Below is a small trained network, with its code and all its weights. Each question gives an input and a class and asks what happens when units are switched off, that is, made to give their printed mean instead of their output.

import numpy as np


def w(rows, s, z=0):
    codes = np.array(rows[::2]) - 128.0
    scale = np.full(codes.shape[1], s)
    scale[-1] = z or s
    return codes * scale


def norm(h):
    return h / np.sqrt((h * h).mean(-1, keepdims=True) + 1e-5)


def f(y):
    return y / 2 * (1 + np.tanh(0.7978845608 * (y + 0.044715 * y**3)))


def log_softmax(a):
    a = a - a.max(-1, keepdims=True)
    return a - np.log(np.exp(a).sum(-1, keepdims=True))


def net(x, mask):
    res = np.array(x, float).reshape(1, 7) / 4 @ E
    u = 0
    for l in range(2):
        y = f(norm(res) @ A[l][:, :-1].T + A[l][:, -1])
        res = res + np.where(mask[u : u + 13], y, B[l][:, -1]) @ B[l][:, :-1]
        u += 13
    return log_softmax(norm(res)[-1] @ U[:, :-1].T + U[:, -1])


A, B = {}, {}
E = w([
[216,170,127,182,143,145,144,116,224,144,163,144],'x0',
[54,163,62,121,99,249,143,156,76,154,126,3],'x1',
[121,174,143,158,129,136,121,136,169,165,197,169],'x2',
[82,140,104,142,106,68,179,104,139,183,114,104],'x3',
[50,112,163,104,125,142,113,121,134,179,163,124],'x4',
[103,170,81,113,152,143,146,3,117,216,129,119],'x5',
[21,207,122,115,140,167,68,127,107,178,174,115],'x6',
],0.0051)
A[0] = w([
[151,164,113,131,200,32,161,53,80,222,80,212,6],'0.n1',
[68,161,152,103,98,156,75,181,17,177,161,44,105],'0.n2',
[194,109,143,107,149,121,172,135,120,75,93,98,124],'0.n3',
[115,80,145,146,171,85,101,163,197,90,166,154,42],'0.n4',
[74,148,160,123,90,153,103,116,141,185,91,106,156],'0.n5',
[231,122,120,144,115,113,125,164,190,154,97,255,92],'0.n6',
[202,197,105,178,131,167,108,100,150,183,174,121,144],'0.n7',
[146,112,50,117,99,151,111,78,90,125,35,63,115],'0.n8',
[168,107,187,118,136,135,106,130,63,79,37,95,133],'0.n9',
[88,72,104,84,183,190,62,69,71,117,186,108,155],'0.n10',
[197,46,82,159,134,128,91,161,50,112,94,138,115],'0.n11',
[188,159,51,144,109,84,169,120,142,81,188,88,105],'0.n12',
[120,106,137,166,207,133,90,183,182,167,185,187,172],'0.n13',
],0.0052,0.0024)
B[0] = w([
[86,135,39,128,50,66,122,77,197,87,215,77,188],'0.n1',
[110,159,28,1,141,132,90,191,103,202,162,188,254],'0.n2',
[104,102,100,178,171,103,159,185,90,142,98,150,173],'0.n3',
[135,104,177,101,103,123,123,179,86,130,162,106,164],'0.n4',
[128,172,95,102,166,116,123,191,169,54,162,154,183],'0.n5',
[78,127,150,83,103,109,153,115,52,142,148,79,222],'0.n6',
[143,171,121,146,149,146,119,138,211,157,146,119,201],'0.n7',
[161,137,180,103,108,88,122,152,121,144,171,135,203],'0.n8',
[120,85,140,147,179,66,134,130,108,142,122,136,194],'0.n9',
[77,152,174,159,181,107,117,123,131,189,102,171,204],'0.n10',
[114,70,94,113,173,83,126,138,175,173,110,128,185],'0.n11',
[111,101,112,150,141,125,196,106,126,187,126,98,150],'0.n12',
[172,194,192,80,91,170,135,101,131,122,121,130,199],'0.n13',
],0.0059,0.0046)
A[1] = w([
[103,119,50,183,190,150,141,126,184,180,112,96,192],'1.n1',
[170,173,138,188,161,232,214,127,148,151,128,66,44],'1.n2',
[165,64,75,163,133,99,130,158,101,49,11,147,45],'1.n3',
[99,143,110,130,126,95,89,24,223,135,150,153,156],'1.n4',
[173,132,96,182,52,94,124,90,175,166,157,33,53],'1.n5',
[89,143,169,56,132,92,50,91,121,67,66,123,128],'1.n6',
[146,122,201,157,92,84,89,168,123,120,177,124,5],'1.n7',
[49,144,85,101,127,161,85,180,72,123,115,82,54],'1.n8',
[145,24,103,144,94,49,82,202,128,112,33,117,37],'1.n9',
[165,118,164,134,164,143,114,206,94,95,85,150,156],'1.n10',
[132,105,206,158,88,117,113,162,117,50,158,154,140],'1.n11',
[127,26,136,144,175,56,139,83,133,149,127,168,143],'1.n12',
[3,135,63,95,89,160,99,167,84,121,96,149,39],'1.n13',
],0.0065,0.0014)
B[1] = w([
[176,162,214,134,82,72,126,151,138,125,110,160,203],'1.n1',
[134,51,164,172,138,164,113,203,136,138,53,190,181],'1.n2',
[84,82,71,141,188,104,134,143,167,78,70,38,209],'1.n3',
[112,107,82,129,104,183,80,98,85,3,123,73,218],'1.n4',
[99,40,70,120,110,140,159,80,113,117,133,192,196],'1.n5',
[145,123,165,155,96,173,186,123,152,172,106,158,175],'1.n6',
[183,164,149,129,109,76,124,73,122,143,143,129,168],'1.n7',
[92,117,129,65,181,123,187,131,87,160,204,231,232],'1.n8',
[177,176,117,138,178,98,119,147,164,131,148,64,253],'1.n9',
[128,145,92,108,119,128,119,52,179,119,121,71,199],'1.n10',
[161,130,176,114,97,117,138,70,86,236,140,120,188],'1.n11',
[70,179,149,139,127,203,96,143,93,119,96,109,212],'1.n12',
[135,108,108,74,156,76,242,170,81,167,165,219,249],'1.n13',
],0.0068,0.0051)
U = w([
[108,116,51,135,57,108,124,39,149,34,199,107,191],'0',
[199,149,227,108,65,79,122,92,105,175,181,111,142],'1',
[92,150,89,44,168,104,173,198,81,181,202,189,171],'2',
[143,87,114,145,204,54,142,163,121,107,80,3,146],'3',
[141,194,140,149,135,210,42,176,184,121,152,143,66],'4',
[78,140,153,144,136,168,74,113,63,99,87,119,3],'5',
[177,50,123,200,96,157,178,170,163,147,72,170,123],'6',
],0.013,0.0032)

Each question gives the input, the list of numbers given to net, and the class t.
The units are the neurons (one row each of A and B). Each row of codes is followed by its name. A weight is (code - 128) times the scale printed after its matrix; where a second scale follows, it is the last column's (A, B and U).
mask holds one flag per neuron, layer by layer. A switched-off neuron (its flag False) gives its mean, the last column of its row in B, instead of its output. The means were averaged over made-up inputs and are rounded, as every weight is.
A unit's drop is (log p(t) with every unit on - log p(t) with that unit switched off) / (log p(t) with every unit on - log p(t) with every unit switched off).
The circuit of an input: a set's keep is (log p(t) with only the set's units on - log p(t) with every unit switched off) / (log p(t) with every unit on - log p(t) with every unit switched off). Starting from the 12 units with the biggest drops (on a tie, the unit counted first), units are removed one at a time, each time the one whose removal leaves the highest keep (on an exact tie, the one counted first), for as long as the keep stays at least 0.8.
circuit, biggest first: the units of the circuit, biggest drop first
most important unit: the unit with the biggest drop
k most important neurons: the k neurons with the biggest drops, biggest first
k most important neurons of layer l: the k neurons of layer l with the biggest drops, biggest first
drop when u is switched off: that unit's drop, to one decimal
input [-2,-6,2,-6,2,4,7], class 0: most important unit -> 1.n4
input [8,4,6,2,1,-4,0], class 6: circuit, biggest first -> [1.n2; 0.n2]
input [7,-1,-7,1,-4,-1,8], class 4: 2 most important neurons -> [0.n7; 1.n13]
input [7,-8,-2,-7,3,-8,-4], class 1: circuit, biggest first -> [1.n11; 0.n6]
input [2,-8,-6,4,6,-1,6], class 0: circuit, biggest first -> [0.n1; 1.n4]
input [8,3,-4,5,7,5,3], class 4: 2 most important neurons of layer 1 -> [1.n2; 1.n1]
input [-3,-3,-2,-2,4,3,0], class 5: 2 most important neurons -> [0.n10; 1.n12]
input [4,-5,6,0,-7,0,1], class 0: 2 most important neurons -> [0.n1; 1.n5]
input [-8,8,-8,-7,-3,4,-5], class 2: 2 most important neurons -> [0.n2; 1.n8]
input [7,-5,0,-7,6,3,-1], class 1: 3 most important neurons of layer 0 -> [0.n13; 0.n6; 0.n4]
input [1,3,6,-8,5,1,-6], class 4: 2 most important neurons of layer 1 -> [1.n13; 1.n5]
input [5,-4,6,-4,-3,0,6], class 4: 3 most important neurons -> [0.n7; 1.n13; 0.n8]
input [-5,-7,6,-1,6,5,3], class 0: 2 most important neurons -> [0.n1; 1.n4]
input [8,3,1,8,-2,6,-5], class 6: 2 most important neurons -> [1.n2; 0.n12]
input [-3,-6,4,5,0,0,-3], class 0: most important unit -> 0.n1
input [-5,1,-2,0,-7,-8,3], class 3: 2 most important neurons of layer 1 -> [1.n3; 1.n9]
input [-1,-1,4,-3,-4,-1,-2], class 3: 3 most important neurons -> [0.n3; 0.n11; 0.n2]
input [-3,1,4,-6,2,7,-3], class 5: 2 most important neurons -> [0.n10; 1.n4]
input [3,-7,6,-7,-3,-1,-8], class 1: drop when 0.n6 is switched off -> 0.2
input [-4,-8,-7,5,-2,0,1], class 3: most important unit -> 1.n9
input [6,6,-7,8,-3,7,-5], class 6: drop when 1.n2 is switched off -> 0.3
input [-3,-8,7,-2,3,3,6], class 0: drop when 0.n1 is switched off -> 0.3
